Below are the code and all the weights of a small trained network. Each question names an input and a target symbol and asks about switching units off, where a switched-off unit gives its printed mean instead of its output.

import numpy as np


def w(rows, s, z=0):
    codes = np.array(rows[::2]) - 128.0
    scale = np.full(codes.shape[1], s)
    scale[-1] = z or s
    return codes * scale


def norm(h):
    return h / np.sqrt((h * h).mean(-1, keepdims=True) + 1e-5)


def softmax(a):
    e = np.exp(a - a.max(-1, keepdims=True))
    return e / e.sum(-1, keepdims=True)


def log_softmax(a):
    a = a - a.max(-1, keepdims=True)
    return a - np.log(np.exp(a).sum(-1, keepdims=True))


def net(x, mask):
    ids = ['ΘΣΩαβγλψ'.index(c) for c in x.split()]
    T = len(ids)
    res = E[ids] + P[:T]
    u = 0
    for l in range(3):
        r = norm(res)
        for j in range(2):
            rows = slice(4 * j, 4 * j + 4)
            q, k, v = (r @ M[l][rows].T for M in (Q, K, V))
            z = softmax(np.where(np.tri(T) > 0, q @ k.T / 4**0.5, -1e9)) @ v
            o = O[l][rows]
            res = res + np.where(mask[u + j], z, o[:, -1]) @ o[:, :-1]
        u += 2
    return log_softmax(norm(res)[-1] @ U[:, :-1].T + U[:, -1])


Q, K, V, O = {}, {}, {}, {}
E = w([
[117,28,81,131,72],'Θ',
[115,185,241,254,136],'Σ',
[132,42,88,133,94],'Ω',
[114,73,45,166,110],'α',
[77,105,29,152,119],'β',
[131,165,41,90,55],'γ',
[118,179,32,115,141],'λ',
[176,142,113,124,186],'ψ',
],0.014)
P = w([
[147,33,38,71,102],'0',
[148,66,68,88,111],'1',
[146,86,96,107,112],'2',
[146,96,115,136,103],'3',
[144,110,130,152,98],'4',
[144,122,138,170,90],'5',
[144,130,149,191,81],'6',
[144,140,161,208,69],'7',
[145,136,171,234,58],'8',
[146,138,189,254,49],'9',
],0.0094)
Q[0] = w([
[68,144,208,117,212],'L0H0',
[119,146,230,5,145],'L0H0',
[107,134,195,172,96],'L0H0',
[67,154,141,108,131],'L0H0',
[134,133,107,173,71],'L0H1',
[142,90,141,181,87],'L0H1',
[156,103,151,124,146],'L0H1',
[124,140,126,128,167],'L0H1',
],0.022)
K[0] = w([
[156,48,97,34,106],'L0H0',
[134,39,51,97,159],'L0H0',
[37,76,96,148,3],'L0H0',
[106,101,56,4,138],'L0H0',
[142,184,66,188,97],'L0H1',
[137,108,70,186,40],'L0H1',
[91,10,160,126,106],'L0H1',
[142,124,169,72,126],'L0H1',
],0.012)
V[0] = w([
[20,72,178,123,29],'L0H0',
[151,84,107,172,183],'L0H0',
[5,167,96,111,90],'L0H0',
[204,158,108,107,73],'L0H0',
[201,154,85,83,169],'L0H1',
[65,140,111,151,129],'L0H1',
[120,108,135,177,176],'L0H1',
[132,111,213,82,178],'L0H1',
],0.013)
O[0] = w([
[48,104,41,97,27,115],'L0H0',
[93,81,188,157,127,156],'L0H0',
[97,124,61,1,114,101],'L0H0',
[246,120,95,114,108,153],'L0H0',
[131,54,185,166,127,138],'L0H1',
[154,148,169,88,153,139],'L0H1',
[76,69,144,89,122,103],'L0H1',
[115,145,91,134,13,3],'L0H1',
],0.0098,0.015)
Q[1] = w([
[160,108,193,117,192],'L1H0',
[13,60,11,176,120],'L1H0',
[62,129,152,130,159],'L1H0',
[31,124,200,179,39],'L1H0',
[46,219,109,6,121],'L1H1',
[121,105,246,96,181],'L1H1',
[135,147,167,249,141],'L1H1',
[68,35,135,187,88],'L1H1',
],0.011)
K[1] = w([
[185,115,157,151,187],'L1H0',
[60,103,170,82,104],'L1H0',
[72,113,136,149,171],'L1H0',
[47,44,125,187,61],'L1H0',
[156,43,231,9,122],'L1H1',
[48,171,145,95,212],'L1H1',
[146,164,161,220,135],'L1H1',
[97,79,90,193,184],'L1H1',
],0.013)
V[1] = w([
[94,56,138,114,110],'L1H0',
[176,2,85,114,155],'L1H0',
[35,181,183,14,161],'L1H0',
[119,122,212,74,138],'L1H0',
[200,60,138,144,134],'L1H1',
[158,3,123,103,42],'L1H1',
[118,66,109,224,126],'L1H1',
[158,41,152,98,63],'L1H1',
],0.0084)
O[1] = w([
[73,123,219,194,215,140],'L1H0',
[25,186,177,160,81,255],'L1H0',
[144,111,140,14,198,33],'L1H0',
[80,146,59,76,215,116],'L1H0',
[113,156,223,189,61,204],'L1H1',
[176,57,238,22,9,117],'L1H1',
[255,79,195,205,46,224],'L1H1',
[40,20,187,51,2,111],'L1H1',
],0.0066,0.0068)
Q[2] = w([
[88,166,127,96,67],'L2H0',
[164,82,46,233,68],'L2H0',
[130,189,236,173,114],'L2H0',
[67,66,62,188,127],'L2H0',
[25,141,57,144,75],'L2H1',
[136,156,74,177,2],'L2H1',
[138,109,156,216,151],'L2H1',
[94,81,92,115,92],'L2H1',
],0.013)
K[2] = w([
[112,115,126,83,94],'L2H0',
[126,255,109,163,110],'L2H0',
[75,75,175,195,104],'L2H0',
[113,206,184,105,145],'L2H0',
[73,93,132,102,77],'L2H1',
[126,45,68,146,99],'L2H1',
[106,124,108,163,134],'L2H1',
[80,77,156,120,134],'L2H1',
],0.015)
V[2] = w([
[83,221,147,119,116],'L2H0',
[62,89,103,175,115],'L2H0',
[57,96,160,211,120],'L2H0',
[117,136,189,80,167],'L2H0',
[167,151,167,126,116],'L2H1',
[114,4,123,148,66],'L2H1',
[149,185,113,108,88],'L2H1',
[154,157,120,108,221],'L2H1',
],0.014)
O[2] = w([
[122,208,176,202,114,62],'L2H0',
[84,62,79,187,130,165],'L2H0',
[54,79,128,171,151,254],'L2H0',
[115,178,178,75,135,104],'L2H0',
[62,97,117,110,154,162],'L2H1',
[175,254,88,100,166,171],'L2H1',
[139,43,172,111,190,52],'L2H1',
[100,53,146,102,38,144],'L2H1',
],0.0097,0.0079)
U = w([
[199,147,58,115,139,254],'Θ',
[116,89,1,135,82,93],'Σ',
[57,192,142,146,158,94],'Ω',
[46,155,140,64,183,174],'α',
[115,37,129,71,114,208],'β',
[222,86,189,176,178,55],'γ',
[113,151,162,163,5,61],'λ',
[125,126,109,141,118,67],'ψ',
],0.014,0.0061)

Each question gives the input, a string of symbols that net reads in full, and the target symbol t.
The units are the heads (4 rows each of Q, K, V and O). Each row of codes is followed by its name. A weight is (code - 128) times the scale printed after its matrix; where a second scale follows, it is the last column's (O and U).
mask holds one flag per head, layer by layer. A switched-off head (its flag False) gives its mean, the last column of its rows in O, instead of its output. The means were averaged over made-up inputs and are rounded, as every weight is.
A unit's drop is (log p(t) with every unit on - log p(t) with that unit switched off) / (log p(t) with every unit on - log p(t) with every unit switched off).
The circuit of an input: a set's keep is (log p(t) with only the set's units on - log p(t) with every unit switched off) / (log p(t) with every unit on - log p(t) with every unit switched off). Starting from all 6 units, units are removed one at a time, each time the one whose removal leaves the highest keep (on an exact tie, the one counted first), for as long as the keep stays at least 0.8.
units of the circuit, in order: the units of the circuit, biggest drop first
most important unit: the unit with the biggest drop
which heads matter: for each layer, one digit per head in row order, 1 if its drop is at least 0.15 and else 0, layers parted by /
input Ω Σ ψ, target Ω: most important unit => L2H1
input λ λ α, target β: units of the circuit, in order => (L2H1, L0H0)
input γ λ α, target β: units of the circuit, in order => (L0H0, L2H1)
input γ Ω γ γ Θ α β, target α: units of the circuit, in order => (L0H0, L1H1, L2H1)
input γ λ Ω Ω, target β: units of the circuit, in order => (L0H0, L2H1)
input ψ Ω γ Θ Ω γ γ, target Θ: which heads matter => 10 / 00 / 00
input Ω λ γ Θ γ Θ Θ, target Θ: units of the circuit, in order => (L0H0, L2H1)
input λ α λ Θ Ω γ α, target Θ: which heads matter => 10 / 00 / 10
input Θ Ω Ω Σ Ω, target Ω: units of the circuit, in order => (L2H1, L0H0)
input Ω γ α, target Θ: which heads matter => 10 / 00 / 01
input Θ λ Θ λ λ β β, target β: which heads matter => 11 / 00 / 01
input Ω γ γ β, target Θ: which heads matter => 10 / 00 / 00
input Σ λ γ Θ, target Σ: which heads matter => 11 / 11 / 11
input λ Θ β γ γ Θ, target Θ: units of the circuit, in order => (L0H0, L2H0)
input Σ β α γ, target Σ: most important unit => L1H0
input λ Ω Ω Θ Θ, target λ: units of the circuit, in order => (L1H1, L1H0, L0H0, L2H1)
input Σ λ Ω Ω λ ψ ψ, target Ω: which heads matter => 11 / 00 / 00
input ψ ψ γ ψ β Θ Ω Ω Ω, target λ: units of the circuit, in order => (L0H0, L1H0)
input Ω λ Ω Ω Θ γ β Θ Ω, target α: which heads matter => 11 / 11 / 01
input Σ Ω Θ Ω, target Σ: which heads matter => 01 / 11 / 11
input Σ Θ ψ λ λ Θ Ω Θ β γ, target Ω: units of the circuit, in order => (L0H0, L2H1)
input α α Ω Ω α Σ β β γ, target Σ: units of the circuit, in order => (L2H1, L0H1, L1H1, L1H0)
input λ Ω Θ, target β: which heads matter => 10 / 00 / 10
input λ γ Θ γ Ω Ω Ω α Ω Ω, target Ω: which heads matter => 11 / 10 / 01
input β Θ Ω, target α: which heads matter => 10 / 11 / 01
input ψ γ Ω β Ω Ω Ω Ω, target λ: units of the circuit, in order => (L0H0, L1H1, L2H1)
input Σ Σ Σ ψ, target Σ: units of the circuit, in order => (L0H1)
input Ω Ω Σ, target Ω: units of the circuit, in order => (L2H1, L0H0)
input Ω Ω Ω λ Ω ψ β Ω Θ, target α: which heads matter => 11 / 01 / 01
